Here is a tiny trained network, its code and every weight. The questions are about switching its units off for an input and a target symbol, where a switched-off unit gives its printed mean instead of its output.

import numpy as np


def w(rows, s, z=0):
    codes = np.array(rows[::2]) - 128.0
    scale = np.full(codes.shape[1], s)
    scale[-1] = z or s
    return codes * scale


def f(y):
    return np.maximum(y, 0)


def softmax(a):
    e = np.exp(a - a.max(-1, keepdims=True))
    return e / e.sum(-1, keepdims=True)


def log_softmax(a):
    a = a - a.max(-1, keepdims=True)
    return a - np.log(np.exp(a).sum(-1, keepdims=True))


def net(x, mask):
    ids = ['ΞΦγεζμσ'.index(c) for c in x.split()]
    T = len(ids)
    res = E[ids] + P[:T]
    r = res
    for j in range(2):
        rows = slice(2 * j, 2 * j + 2)
        q, k, v = (r @ M[0][rows].T for M in (Q, K, V))
        z = softmax(np.where(np.tri(T) > 0, q @ k.T / 2**0.5, -1e9)) @ v
        o = O[0][rows]
        res = res + np.where(mask[j], z, o[:, -1]) @ o[:, :-1]
    y = f(res @ A[0][:, :-1].T + A[0][:, -1])
    res = res + np.where(mask[2:18], y, B[0][:, -1]) @ B[0][:, :-1]
    return log_softmax(res[-1] @ U[:, :-1].T + U[:, -1])


Q, K, V, O, A, B = {}, {}, {}, {}, {}, {}
E = w([
[151,136,90,119,234],'Ξ',
[175,154,132,87,160],'Φ',
[157,77,3,101,186],'γ',
[99,126,175,91,129],'ε',
[107,98,69,211,187],'ζ',
[134,167,131,136,178],'μ',
[196,143,72,74,99],'σ',
],0.02)
P = w([
[179,114,223,171,96],'0',
[32,198,65,121,100],'1',
[3,184,38,115,109],'2',
[16,190,27,104,103],'3',
[40,166,39,96,101],'4',
[34,158,32,92,111],'5',
[24,163,14,86,111],'6',
[24,167,5,77,115],'7',
[20,161,9,80,115],'8',
[14,165,4,82,121],'9',
[20,158,2,74,127],'10',
],0.0056)
Q[0] = w([
[42,153,99,71,136],'h1',
[141,200,64,115,177],'h1',
[174,142,140,55,166],'h2',
[138,101,183,254,122],'h2',
],0.084)
K[0] = w([
[176,59,217,194,33],'h1',
[102,131,154,34,2],'h1',
[147,159,195,54,194],'h2',
[97,213,5,156,65],'h2',
],0.058)
V[0] = w([
[39,99,114,80,83],'h1',
[91,178,163,109,69],'h1',
[9,162,159,106,164],'h2',
[122,140,14,51,172],'h2',
],0.012)
O[0] = w([
[183,144,130,171,28,227],'h1',
[138,186,127,177,110,251],'h1',
[142,122,141,86,252,249],'h2',
[90,202,80,113,115,241],'h2',
],0.011,0.0023)
A[0] = w([
[120,66,105,128,115,127],'n1',
[218,100,142,194,124,71],'n2',
[140,187,206,149,136,96],'n3',
[154,134,136,215,104,18],'n4',
[202,64,162,122,148,107],'n5',
[123,113,75,130,127,42],'n6',
[78,172,223,113,120,180],'n7',
[87,157,153,194,137,64],'n8',
[43,176,237,166,134,127],'n9',
[154,185,215,77,114,122],'n10',
[54,96,166,152,101,54],'n11',
[39,48,170,171,133,62],'n12',
[199,135,108,163,144,6],'n13',
[159,139,111,149,113,131],'n14',
[104,128,163,83,135,38],'n15',
[81,188,254,108,104,83],'n16',
],0.02,0.014)
B[0] = w([
[81,141,133,123,98,178],'n1',
[94,68,192,231,134,197],'n2',
[156,182,83,162,132,182],'n3',
[109,33,141,17,109,166],'n4',
[79,239,114,128,101,220],'n5',
[146,78,188,130,105,208],'n6',
[177,124,248,97,99,236],'n7',
[183,106,169,211,97,163],'n8',
[46,178,83,199,120,201],'n9',
[168,49,167,104,122,219],'n10',
[95,70,169,23,79,136],'n11',
[207,49,126,205,102,173],'n12',
[237,56,154,116,123,179],'n13',
[98,182,44,115,142,254],'n14',
[151,156,10,150,146,159],'n15',
[122,116,2,83,191,172],'n16',
],0.028,0.0058)
U = w([
[214,138,102,44,116,2],'Ξ',
[152,102,133,95,135,124],'Φ',
[192,147,166,1,111,193],'γ',
[141,189,157,84,107,170],'ε',
[97,128,118,29,213,199],'ζ',
[165,181,76,29,67,75],'μ',
[82,94,127,17,95,141],'σ',
],0.0051,0.0058)

Each question gives the input, a string of symbols that net reads in full, and the target symbol t.
The units are the heads (2 rows each of Q, K, V and O) and the neurons (one row each of A and B). Each row of codes is followed by its name. A weight is (code - 128) times the scale printed after its matrix; where a second scale follows, it is the last column's (O, A, B and U).
mask holds one flag per unit, heads first, then neurons. A switched-off unit (its flag False) gives its mean, the last column of its rows in O or B, instead of its output. The means were averaged over made-up inputs and are rounded, as every weight is.
A unit's drop is (log p(t) with every unit on - log p(t) with that unit switched off) / (log p(t) with every unit on - log p(t) with every unit switched off).
The circuit of an input: a set's keep is (log p(t) with only the set's units on - log p(t) with every unit switched off) / (log p(t) with every unit on - log p(t) with every unit switched off). Starting from the 12 units with the biggest drops (on a tie, the unit counted first), units are removed one at a time, each time the one whose removal leaves the highest keep (on an exact tie, the one counted first), for as long as the keep stays at least 0.8.
circuit, biggest first: the units of the circuit, biggest drop first
unit that matters most: the unit with the biggest drop
top k neurons: the k neurons with the biggest drops, biggest first
which heads matter: for each layer, one digit per head in row order, 1 if its drop is at least 0.15 and else 0, layers parted by /
drop of u: that unit's drop, to one decimal
input σ Φ Ξ γ Ξ μ Ξ ε Φ μ, target ζ: circuit, biggest first : (h2, h1)
input Ξ Φ Ξ γ ε Ξ σ Φ, target μ: circuit, biggest first : (h1, h2, n14)
input μ ζ σ ζ Ξ ζ μ ε μ Ξ, target Φ: top 2 neurons : (n2, n13)
input σ Φ ε σ ε ζ Ξ, target ζ: circuit, biggest first : (h2, h1)
input Φ σ μ ζ μ μ μ ε γ μ Ξ, target σ: unit that matters most : h2
input μ μ ε, target Φ: circuit, biggest first : (n12, h1)
input ζ ζ σ σ σ ε ε, target Ξ: top 4 neurons : (n15, n12, n7, n2)
input Ξ ε Ξ ε ζ ε, target μ: circuit, biggest first : (n16, h1, n3)
input ζ Φ σ ε γ Ξ, target Ξ: circuit, biggest first : (h1, n13, h2)
input Φ Ξ Φ ζ ε Ξ σ μ Φ, target σ: circuit, biggest first : (h2, n4, h1, n2)
input Φ ε μ Ξ Φ, target σ: circuit, biggest first : (h2, n4, h1)
input μ ζ γ ε γ Φ, target Φ: circuit, biggest first : (n2, h1, h2)
input γ Φ ζ μ ε Φ Φ γ, target γ: circuit, biggest first : (n13, h1, n6)
input μ ε σ ε μ μ Φ ζ Φ, target Φ: circuit, biggest first : (h1, n2, h2)
input ε σ ζ Ξ μ ζ μ, target ε: unit that matters most : n5
input ε Ξ σ Φ, target ε: circuit, biggest first : (h2, n5)
input ζ Φ Φ, target γ: top 3 neurons : (n7, n9, n14)
input Ξ μ Ξ Φ Φ γ, target σ: circuit, biggest first : (n6, n1, h1)
input σ ζ Ξ, target ζ: which heads matter : 10
input σ Φ Φ Ξ ε, target ζ: top 2 neurons : (n9, n16)
input ζ ε Ξ σ Ξ γ Φ Ξ ζ Ξ μ, target Ξ: top 3 neurons : (n3, n13, n5)
input Φ ε μ μ Ξ Ξ γ Φ Ξ γ, target σ: unit that matters most : h2
input σ μ Ξ Φ σ ε σ, target ζ: drop of h1 : 0.2
input Ξ ζ γ Φ Φ σ Ξ μ Ξ Ξ ε, target μ: drop of n8 : 0.0
input ζ Φ μ σ μ Φ Ξ Φ ε, target Ξ: drop of n12 : 0.4
